Below is a small trained network, with its code and all its weights. Each question gives an input and a target symbol and asks what happens when units are switched off, that is, made to give their printed mean instead of their output.

import numpy as np


def w(rows, s, z=0):
    codes = np.array(rows[::2]) - 128.0
    scale = np.full(codes.shape[1], s)
    scale[-1] = z or s
    return codes * scale


def norm(h):
    return h / np.sqrt((h * h).mean(-1, keepdims=True) + 1e-5)


def f(y):
    return np.maximum(y, 0)


def softmax(a):
    e = np.exp(a - a.max(-1, keepdims=True))
    return e / e.sum(-1, keepdims=True)


def log_softmax(a):
    a = a - a.max(-1, keepdims=True)
    return a - np.log(np.exp(a).sum(-1, keepdims=True))


def net(x, mask):
    ids = ['αδηλμπτψω'.index(c) for c in x.split()]
    T = len(ids)
    res = E[ids] + P[:T]
    r = norm(res)
    for j in range(2):
        rows = slice(2 * j, 2 * j + 2)
        q, k, v = (r @ M[0][rows].T for M in (Q, K, V))
        z = softmax(np.where(np.tri(T) > 0, q @ k.T / 2**0.5, -1e9)) @ v
        o = O[0][rows]
        res = res + np.where(mask[j], z, o[:, -1]) @ o[:, :-1]
    y = f(norm(res) @ A[0][:, :-1].T + A[0][:, -1])
    res = res + np.where(mask[2:10], y, B[0][:, -1]) @ B[0][:, :-1]
    return log_softmax(norm(res)[-1] @ U[:, :-1].T + U[:, -1])


Q, K, V, O, A, B = {}, {}, {}, {}, {}, {}
E = w([
[64,80,95],'α',
[192,207,145],'δ',
[86,74,62],'η',
[144,106,199],'λ',
[75,66,85],'μ',
[176,126,137],'π',
[141,107,188],'τ',
[204,9,132],'ψ',
[93,135,162],'ω',
],0.011)
P = w([
[210,96,105],'0',
[114,160,42],'1',
[182,143,254],'2',
[171,108,79],'3',
[29,101,206],'4',
[168,108,80],'5',
],0.0092)
Q[0] = w([
[80,199,76],'h1',
[135,178,250],'h1',
[149,142,202],'h2',
[206,17,179],'h2',
],0.021)
K[0] = w([
[70,184,119],'h1',
[182,172,210],'h1',
[161,119,192],'h2',
[193,1,157],'h2',
],0.022)
V[0] = w([
[133,36,126],'h1',
[140,125,128],'h1',
[168,253,144],'h2',
[119,101,168],'h2',
],0.0069)
O[0] = w([
[215,143,217,250],'h1',
[150,139,140,152],'h1',
[253,94,227,17],'h2',
[138,163,74,143],'h2',
],0.0046,0.0022)
A[0] = w([
[173,150,48,215],'n1',
[44,67,68,168],'n2',
[96,181,77,27],'n3',
[215,141,146,194],'n4',
[62,136,71,73],'n5',
[12,180,119,2],'n6',
[113,68,41,200],'n7',
[140,228,142,215],'n8',
],0.011,0.002)
B[0] = w([
[152,146,4,212],'n1',
[190,241,127,229],'n2',
[108,192,127,152],'n3',
[41,142,175,253],'n4',
[117,116,46,182],'n5',
[192,27,248,174],'n6',
[77,59,254,225],'n7',
[165,31,166,184],'n8',
],0.012,0.0065)
U = w([
[134,210,127,89],'α',
[222,119,148,51],'δ',
[191,97,68,254],'η',
[50,130,137,85],'λ',
[152,186,143,59],'μ',
[106,173,80,249],'π',
[62,98,79,224],'τ',
[106,4,110,44],'ψ',
[39,131,123,107],'ω',
],0.016,0.004)

Each question gives the input, a string of symbols that net reads in full, and the target symbol t.
The units are the heads (2 rows each of Q, K, V and O) and the neurons (one row each of A and B). Each row of codes is followed by its name. A weight is (code - 128) times the scale printed after its matrix; where a second scale follows, it is the last column's (O, A, B and U).
mask holds one flag per unit, heads first, then neurons. A switched-off unit (its flag False) gives its mean, the last column of its rows in O or B, instead of its output. The means were averaged over made-up inputs and are rounded, as every weight is.
A unit's drop is (log p(t) with every unit on - log p(t) with that unit switched off) / (log p(t) with every unit on - log p(t) with every unit switched off).
The circuit of an input: a set's keep is (log p(t) with only the set's units on - log p(t) with every unit switched off) / (log p(t) with every unit on - log p(t) with every unit switched off). Starting from all 10 units, units are removed one at a time, each time the one whose removal leaves the highest keep (on an exact tie, the one counted first), for as long as the keep stays at least 0.8.
circuit, biggest first: the units of the circuit, biggest drop first
unit that matters most: the unit with the biggest drop
k most important neurons: the k neurons with the biggest drops, biggest first
which heads matter: for each layer, one digit per head in row order, 1 if its drop is at least 0.15 and else 0, layers parted by /
drop when u is switched off: that unit's drop, to one decimal
input μ μ π η, target π: unit that matters most	n2
input δ μ μ, target δ: circuit, biggest first	h2, n2, n4
input δ δ η, target δ: 3 most important neurons	n6, n2, n4
input δ δ δ π, target τ: 3 most important neurons	n2, n4, n1
input δ α α, target δ: 3 most important neurons	n6, n4, n2
input ψ τ ω δ μ η, target π: which heads matter	01
input ω τ δ λ τ δ, target η: which heads matter	00
input η ψ ψ ψ ω ω, target δ: which heads matter	01
input δ δ δ λ π, target δ: circuit, biggest first	n4, n7
input π δ η μ, target α: 4 most important neurons	n2, n8, n4, n7
input η ω ψ δ τ λ, target ω: 2 most important neurons	n2, n4
input π δ δ δ π, target δ: 3 most important neurons	n4, n7, n6
input δ τ π μ, target α: drop when h2 is switched off	0.3
input η π α η ψ ω, target δ: drop when h2 is switched off	1.7
input η τ ω δ, target η: drop when n7 is switched off	1.1
